[ -1  25  14  21  21 -18  62  13 -24  11  -8 -48 -34  17  42  21  15 -17
  -1 -34  -4  28  -6  12  -7  26  19 -35 -14  -4  20 -14 -17  -9  11  33
  20  15  -4 -50 -25 -65  11]	zomo
[ 26 -21  17   4 -14   3  14  -3  13 -11 -23  -7 -60  -7  42   9 -12   2
  30 -22  25  37  -3   5 -29   2  -1 -13 -52 -26   1 -16 -20  -3   5  -3
 -61 -12   7 -60 -10  11  22]	gesa
[-12  31  -6  -3 -69  14  23  15  28  13 -77 -11   5   7   5   1 -22  -1
  63 -19  23 105  27 -18  -8  25  30  -4 -12 -26 -12 -25 -28   0  -8  40
 -32  -4 -33 -65  -5  44  14]	Pubi
[ 36 -49 -41  12   3  -4  -6 -11  29  -1  45 -11 -47 -18  19 -50 -22 -50
  -4   5  44 -23  44  11 -35  22  22  12 -36 -33   0 -47 -49   4 -42  -2
 -55  23   4  -5  29  76  23]	devid
[-25  -2 -40 -11  34 -19  27  16 -13   8  27 -42 -22  18  22  27   9 -29
  11 -18 -13   6 -17  -1 -10  23   1 -12   8 -18  32 -30 -16  34  11   0
   7  11 -11 -79 -36  19   9]	suv
[  6 -17   5  20 -36  40 -38 -34  32 -13  -5  13 -81 -12   5  20  15  21
  46 -24 -11  11  13 -28 -23  16   5  -5 -30   6 -26 -11 -16  -6   1 -22
  -5 -19  20   0  -3 -30 -34]	Pubi
[-17 -19 -30 -15  53  10 -79   9  22 -46 -14  -5 -54   3  36  44   4  -6
  43  -4 -42  40   6   8 -42  -8  -8  26 -17  34 -24 -34   9   0   0 -37
   9   6 -14  14 -17  10   9]	galur
[ 40   1 -44   1 -18  52  20  20   9 -22  10 -27  -4  10   7  -2 -16 -35
 -10  15  32  58  36  12   4  43  -8  19  19 -29   9 -39 -35  -9 -33   5
 -10 -12 -21  19  17  35  18]	Tula
[  3   9 -17  18   2 -41 -13   9  -3  16  47 -38 -18  18 -19  12   3 -39
 -20  -9   8 -25 -12  -6 -13   2 -18 -20  53 -36  34 -36   3  11   2  51
  32  23  10 -30   5   9   1]	galur
[-29  -7 -29  17  58 -45   3  10 -19  22   3 -41  17  17  10   8   7 -32
  16  -4  -7  12   3  14 -13 -22  -2 -36  -6  11  22 -23   7   8  20  -7
  49  20  -8 -27 -13  -3  16]	moz
[-23  33 -46  27 -16   5  17   2  13   7  16 -16 -15 -11 -31 -24  -1 -21
  18 -17   5 -19  -5 -21 -39 -40  10 -11 -27  32  47  -4 -35  49 -52 -11
 -23  -1  21  -7   2 -41   3]	Pubi
[ 26 -28 -28   8   9  19  -3  -5 -14 -31 -45 -18 -75  -7  50  38 -16  12
  27 -28   0  39  39 -10 -49   8 -10  -5 -42  -2   2  -9 -20 -21  23 -54
 -29 -17  13 -27 -31 -30  11]	devid
[ 20 -27  23 -31  -1  -8  15  -4  11 -20 -67 -18   1  -8  -9 -31 -19  22
 -26 -18  17  46 -60 -35  22  22   1  -9  32   7 -84  -8  -2 -33 -49  -6
 -17 -13 -24  -5  34  41  19]	gesa
[ -8  26 -40  23 -16  26  24   5  15   8  12   0  -7  -8 -37 -23  -2 -18
  14 -12  -2 -31  -2 -28 -16 -13  14  -2 -15   9  23   8 -33  45 -59   4
 -31  -8   9  -9  10  -7   6]	Pubi
[ 65 -28  47 -49 -33 -35   0  -6  24 -10 -16  16  37   4  12 -53 -20 -19
  -2 -14  36  58 -87  48  25 -32 -24  63  -8   1 -51  -1  -7  11   3   1
 -62   1 -13  -3  26  49   1]	devid
[  5  41 -22  12 -27  19  15  14   1  11 -13  -6 -14 -12 -37 -32   2 -18
  27 -19  19 -20 -21 -25 -11 -25   4  -3  -8  16  42   1 -26  54 -49  -4
 -25  -8  17  -4   7 -38  15]	Pubi
[ 51  16  -3 -36 -57 -13  51  22  22  20   1 -37  21  -7 -42 -32  21 -49
 -12 -48  -8  48 -17  13   0 -27  11  -2  20 -14 -35  -4 -42  -3   4  14
 -72  18  -6 -13   6  69 -14]	suv
[ 24 -14 -71  34 -23   7  22   7  28 -12  21  -7 -10   8  -4 -19 -10  -9
  49  35  25  36  -2 -14 -35  37  41  -3 -36  -3 -20 -33 -41  27  -8  18
 -29  -9 -11 -43  17  45 -14]	moz
[ 49 -34 -24  59 -48  18 -28   4  32 -12  27 -35 -30 -19 -37 -27 -11   6
  39  10  13 -37   6   7 -15  17 -14  25  16 -40   4 -27 -29  20 -30  -3
 -56 -23  -1 -12  15  40 -20]	galur
[ 50 -11 -65 -32 -57  -3   6  -6   2 -25  21   2 -10   7  15  15  -2   5
  -9  -8 -28  73  33  -3 -34  37  12  18 -30   7   9 -22 -44  12  13  17
 -19   8   3 -14  16  -9 -10]	suv
[-12 -60 -13 -22  45   6 -25  -4  39 -21 -16  11 -40  22  17  21  -9 -27
  42  -4 -26 -49  14   4 -20 -18 -10  20  12   2 -32 -17  36 -23 -11 -12
   1  26   0  -5  24  34 -10]	moz
[  7  38 -13  11  -9  28  21   9 -18  17  -6 -13 -30  -5 -15 -21   3 -10
  10  -6   3  19 -21 -20   2 -22   8 -14 -28  32  48   1 -29  26 -24   3
 -25  -7  33  -9  18 -45   1]	gesa
[ -6  28 -29  34 -16 -29  44  30 -35  13 -10 -57 -26  11  22  22   2 -27
   2 -30 -15  36  -1   7   3  36   2 -33   6 -25  14 -28 -20  11   3  11
  17   3 -18 -71 -47 -31  15]	zomo
[ 17 -51   6   8   1  22 -34  -7   2 -55  31   6 -95 -13  18  11   0 -10
   9 -23 -47 -25  17 -13  -9   2 -26  11  35  -8 -14 -11   5 -28  -6  -1
  -8  14  19  25  -2 -27 -26]	Tula
[101 -10  43  11 -32  33  36  15 -10 -11 -23 -22 -45  -8  14 -27 -11   7
  -5 -11  26 -17 -23  17  42  26   6  19 -15 -33   2 -22 -25  33 -19 -16
 -55 -18  13 -22  15 -31  16]	devid
[114   5  47  18 -64  20 -15   2  22   3   6  10 -21 -35  -2 -77 -11 -40
 -11  64  21 -36  17 -19  -3  24   6 -13  -1 -50 -18 -50 -13  -6  -3   0
 -38  -5  11   8   2  15  32]	gesa
[-13  26 -42  23 -14  10  17  14   6  16   5 -28  -4  -7 -29 -35   1 -17
  21 -19   8  -9  -7 -13  -6 -21  15  -7 -29  25  36  16 -40  30 -49 -18
 -29 -12  23   4  25  -6  -5]	moz
[ 17   2 -94 -10 -47 -26  60   7  48  -4  -6  19   4  31   6   4 -42 -48
 -34   9 -34  22 -21 -21 -33  17 -22  39  -1 -18 -32 -21 -36  25 -35  22
 -23 -44  -8 -59  34  36  -7]	galur
[  8  31 -44  17 -19  14   3   9   3  28  25   4   6 -13 -39 -37   2 -12
  -9   3  27 -13   1 -10   5  -9  18   8 -18  14  32   7 -45  34 -28  -8
 -36 -16  20  13  14 -10 -12]	devid
[ 67 -66 -26  31 -41  42 -29  17 -21 -24  25 -27 -23   9   3 -59  -8 -31
 -10  19   1 -24  12  -6  42  24  -5  33  18 -11 -37 -42 -26  -7 -50 -26
 -38   0  37  37  16  48  -4]	galur
[ -6 -17 -44  53  17 -15  24  -2   1 -16 -17 -36 -66  18  39  64   4 -25
 -16 -21  -8  17  35   9  -9 -11   1  -9 -13  -8 -29  23   2 -36 -18  27
  41 -11  11 -37  -8  -5  -3]	zomo
[ 69   8 -12 -22 -30   4  22   3  -7 -16 -30 -30  39  10  20   1 -33  20
 -45 -16  34 102 -50   7  52  72   2  16   6  23 -48   9 -17   7  -6   0
 -15  31 -24 -49 -10   0   5]	suv
[-13   4 -45  22  10 -39  11  17 -22  13   0 -49  -7   0 -16  -2  16 -44
   2  -7  21   3  13   0 -31 -21  -2 -39  21  -1  47 -11 -14  15  20  30
  17   7   8 -44 -26   5  12]	zomo
[-17   5 -22  20  34 -11 -14  23 -14  28   6 -33   9  18  13   7   3 -31
  -7  -1   2  17  -4 -11  14  22  -4 -18  22 -17  17 -30 -15   8  15  23
  12   1  -4 -47 -25  17  16]	galur
[  3  20  -4 -19  40 -42   5   4 -49   8  35 -14   7  11  42  43  19 -10
  15 -12 -39  61   0   4 -18  17  -5 -14  -6 -25  33 -10   0  11  33  28
  57   9 -24 -45 -35 -23  33]	suv
[ 14  -7  16  10  24  44  -9  14 -22 -24  -2  -7 -65 -18  27  27 -17 -11
  47 -41 -40  28  26  -5   5  29  -6   1  -6 -35 -11  -1 -16 -27  18 -35
 -31   4 -14   0  -8  14 -20]	devid
[-18  16 -34  37  18   9  28   6   3  28  14 -34  -7  -1 -26 -26   2 -17
  31  -5  11 -39 -13   6 -16 -31 -10  15  -2  19  61   2 -22  25 -51 -16
 -31  -6  17  -6   5 -22  -1]	suv
[ 14   5 -44 -38 -25  12 -22 -30  47   3  11   6  15   5 -14  -5 -20 -43
  -9  41  18  16  21 -38 -24  -1  13  19  23 -15 -24  -6  -3 -29  41  58
   1  33   3 -23  48  61 -33]	Pubi
[-12  16 -55   9  -4  26  -4   0  16  27  17  -3   3  -8 -52 -28   3 -24
  13  17  18 -26  11 -14 -28 -17   8   6  -4  31  50 -10 -32  44 -19 -11
 -39  -3  12  -9  -5  10 -10]	devid
[  9  21 -34  17   6  11  26  13  -1  18   2 -22 -12   0 -18 -27   9 -17
  30  -7   2  -8 -25   1 -13 -28  -1   9 -13  29  46  -5 -28  45 -38 -18
 -29 -13  22 -14  -5 -23   5]	suv
[ 11 -13 -43   2  19 -49 -23   7 -11  11  19 -22   6  -2   3  26  18   5
  -4 -15  -6   5   4 -11 -14  49   1 -26  13 -21   6 -26  -6  25   8  13
  50  13 -32 -55 -15 -26   7]	suv
[ 20  36 -46  36 -22   9  32  25  -3  23  -7 -16   3  14 -10 -31 -10 -25
   5   6  24  26 -11 -14  -5 -15  13  -8 -24  16  16 -18 -38  33 -41   0
 -28 -26  36 -22   4  -3  10]	galur
[ 62   6 -13 -19  -8  13 -51  -1  64 -11  42  21  57 -43 -47 -42 -21  19
  42  17 -12   5  20  14 -25 -20  36 -13 -39   3 -12 -44 -25  49  39 -35
 -46  13  -6   5  46   3 -49]	Pubi
[ -8  22 -41  24   9  25   0   1  21  27  28 -10   2  -7 -34 -33  -4 -28
 -15  29   7 -26  -1  -3   0 -24   2  -1 -17  33  48  -5 -29  23 -16  -1
 -33   5  25   6  17  -7 -11]	gesa
[ 11  16 -49  18 -22  19  16   9  10  36   1  -8   0   2 -37 -38   2  -9
  13  16  23 -30  -4 -10 -17  -5   0  18  -6  21  39 -23 -32  44 -42  -5
 -37 -23  21 -12  10 -24   7]	galur
[-10  -4 -22  28 -21   6  23   5  -1 -31 -34 -21 -78  18  58  32 -21 -17
  41  -3   9  17 -24 -11 -24  18 -29  49 -16 -25 -24  -1  -1 -17 -44 -18
  -3 -41 -10 -38  -4  -2  10]	galur
[ 82  -3  73  -8 -40  53  -8   0   0 -28  30 -10 -40 -19  31 -26  14  13
  -7  26  44  77 -34   9  12  34  27  25 -20 -20  29 -37 -51   9  -2  61
 -79 -17   3   7   5 -11  50]	gesa
[  2  31 -25   4 -26   3  28  -2  14   9   5 -16   0 -12 -37 -54   5 -17
  12   5  11 -31 -16  -7 -20 -33 -11  10  -7  18  37  16 -23  36 -40  -7
 -23 -19  15  -5  12 -10  -4]	Tula
[-10  -1  -2  30  33 -38 -26  28 -33   5  20 -28  -1   1  23  21  -4 -45
 -17 -25  15  41  14   2   3  -7  -7 -23  22 -34  44  -5 -15  -7  25  53
   7  28 -11 -32 -30   6  26]	devid
[-19 -29   5  21 -77 -21 -10 -11  -9 -27  31 -43 -44 -19  -7 -16  -5  33
  51  10  27 -18 -11  17  -7 -23 -10  39   3 -21  35  -9   1  -2 -35  -5
 -10 -12  -2  -4  23 -21 -24]	gesa
[ -4  36  -9   7 -28  25  17   1  10  13   7 -17 -27  -8 -30 -30   8  -9
   5  -7  21   2  -7  -9 -11 -14  25  -6  -3  36  53  -5 -36  24 -34  28
 -32  -9  39   1  15 -35  -7]	zomo
[ 49  31 -58 -78 -57  14 -17  -3   8 -24  25 -22  11  -3 -23  27 -24 -19
 -57 -47 -43  67  11 -10  -4  10 -17  14  28 -11  19   4 -37  -2  62  19
 -40  45  11   2  29   9 -23]	Pubi
[ 27  -9  33  -2 -39  15  27  -8 -23 -28 -10 -18 -59  -6  55 -43 -14   3
   1  17  50  38 -16 -14   7  41  46   7 -30   9 -10 -31 -27   4 -53  24
 -39  -5  26 -35 -10  -2  47]	zomo
[ 31 -29  34 -23  35  17 -24 -15  37   7  15   0  -2  -9  -5   7  15 -52
 -40  10 -33  17   6  10  19 -40 -14  -8   0  -1 -13  -5  -8 -23  58  26
  -5   1   8   6  47  31 -34]	gesa
[-16  -7 -29 -37  -9 -41  -1   9  22 -30  -9  35  13   1  24   5 -26  29
  49 -25  -3  35 -34  -8 -34   7   0  17 -27   5 -24  15   2  -6 -15   4
  -2   7 -35 -30  34 -35 -28]	gesa
[ -6  39 -16  16   6   2  36  15  -1  12  21 -15  -3  -5 -16 -34  -8 -19
  14  -8  11 -16 -12 -10 -13 -12   8  -8  -1  15  59  -2 -27  30 -46  -6
 -21  -1  21   1   1 -22  10]	suv
[ -7   3 -33  21 -25 -37  30  15 -27  14 -14 -33 -27  28  21  11 -12 -21
   9 -15  12  29 -15 -20 -25  39  -9 -15   6 -28  21 -45 -14  32 -28  35
   2   0  -9 -93 -28   6  40]	galur
[ -4   6 -15  13  46 -21 -17  33  -3   5  16 -25 -14   2  18  16   4 -22
   5 -18 -25  14  -6  -2 -16  19   5 -30   1  -3  30 -51 -20  39  25  13
   1  14 -13 -55 -26 -36  11]	galur
[ -7  17 -13   5 -12  28   9   6  12  18  12  -7  -7 -17 -29 -34   3 -12
   0   5   6 -26   5  -7  -8 -14   5  -6 -20  26  56  -4 -32  27 -23 -10
 -44   0  14   2  10 -32  -4]	gesa
[ 30 -20 -13  20 -10  37 -30 -10  32 -25   2   6 -72  -8  56  39  -7 -18
  55 -10 -61  21   7  -4 -35  -1 -29  32 -37 -24 -47   5 -10 -32  -2 -67
 -27 -49   5  -6 -35  -1  -1]	moz
[ 32 -13   6  10 -13   6 -14   6 -18 -14  -4  10 -54   1  52  11 -10   5
  32 -10  -8  44  27  32 -13  10  -5   5 -62   3 -13 -43  -9   3  22 -57
 -32  -3  21  -2 -31 -25  13]	galur
[ -8  22  -6  17  -2  23   5   0  26   9   9   8 -19 -15 -22 -38  -3 -12
  12   6  35 -31 -12 -17 -26 -10  11   8 -21  23  41  -4 -36  32 -50 -19
 -38 -26  13  16   5 -23   4]	devid
[ 18 -15  46  29   2   0  16   6 -18  -6 -11 -17 -48 -17  54 -25  17  10
  53 -30   7   8 -16  24  22  -8   7  12 -57  -2  -8  21 -21  -1 -41 -49
   8 -40   5  25  -4 -53  21]	moz
[-22   8   4 -14 -75 -52  60  -7   5  -3 -13  16 -32 -17   9 -20 -12 -13
 -29 -52 -16  43   3 -26 -17  20  -3  -4   8  -6 -35  11 -26 -37 -19  45
 -20  12 -23 -22  18 -48 -21]	Tula
[  2  -3 -50  10 -13 -55 -47 -21  70  22   0 -39   4  13 -16   3  -2  -1
   6   6  13  12 -36 -28  -8  -6  -4  24  76  -9 -45  22   7 -33  -7  79
  74   4  -5 -44  27  32 -45]	galur
[  6  29 -21  13  -2  18  28  11   6  19   3 -18  -6 -13 -28 -36  -1 -11
  -6  -9   3  -1 -16  -9   5 -18  12 -23 -31  29  36   3 -40  34 -24 -14
 -33  -9  22  -7  20 -21  -9]	gesa
[-11  22 -13   4   1  24  31  16  22  24 -16 -11  19   2 -14 -23   5 -13
  23 -13  15  -1  -7 -10 -15 -15  13  11 -20  21  40   2 -34  34 -72   0
 -48 -22   2 -24   5  -8  20]	suv
[ 70 -28   9  -3  63  23 -22   2  -9 -16  46 -10   4  11  33  28  -7   8
   3  28  32  -4  25   7 -29 -11  28   2 -35 -41  10 -35   6  17 -23  43
 -34   3  22 -47  25  34  58]	galur
[  6  20  10  12  -1 -31  -6  21 -27 -22   6 -26 -13   4  17  13   9 -10
 -20 -29   8  45  -4 -14  -3  26   2 -39  -3 -22  30 -11 -13  22  -7  57
  16  16 -15 -45  -9 -20  30]	Tula
[ 45  -9  -9  48 -56  28 -11 -11  -2   6  42  11 -47  -8 -10 -37 -13  -1
 -15  33  38 -53  23  -8  14  68  15  10   9 -36  -1 -32 -20 -16 -25  27
 -53   5  30   8  11  -4  -1]	zomo
[ 11  41 -55   3  -2  48  -4  12  -2  23  22   1  -1  -1 -38 -15   4 -16
  13   7   9  -5  -4 -20  -6 -10   8   7  -4  29  50   5 -30  28 -21  -9
 -36  -8  34  22  13 -27   4]	moz
[ -6  29 -33  17  -4  25  21  19  10  31  15 -13  -5  -9 -36 -34  12 -13
  18  -4   6 -33  -2 -11 -18 -14  15   7 -16  20  42  -5 -41  47 -50  -7
 -48 -21  17  -9   3 -13   6]	galur
[ 16 -40  15  -9 -13 -34 -22  -1  36 -14 -35   9   1 -16  28  -2   5   4
   1 -29 -11 -21  24  -5   5 -13   0   8 -16 -35 -42  16  -4 -13  -9  -2
  17 -25 -18  -8  21 -17   4]	Pubi
[-23   5 -21  11   0 -48  41  18 -34  -4  -4 -68 -18   4  26  12  -4  -6
   5 -33   1  10 -12  -7 -13  35  -3 -21  10 -29  39  -8 -19  12   2   6
  -3  17 -23 -80 -43   1  25]	suv
[ -4   6   2   2 -23 -35  -8 -21  50  33   0 -18  25  18  -3 -40 -10 -58
  19  -1  23 -18 -21  11 -32 -14 -16   4 -45 -13 -34 -35   4 -16 -32 -33
 -33  25  -2 -29  37  70 -22]	suv
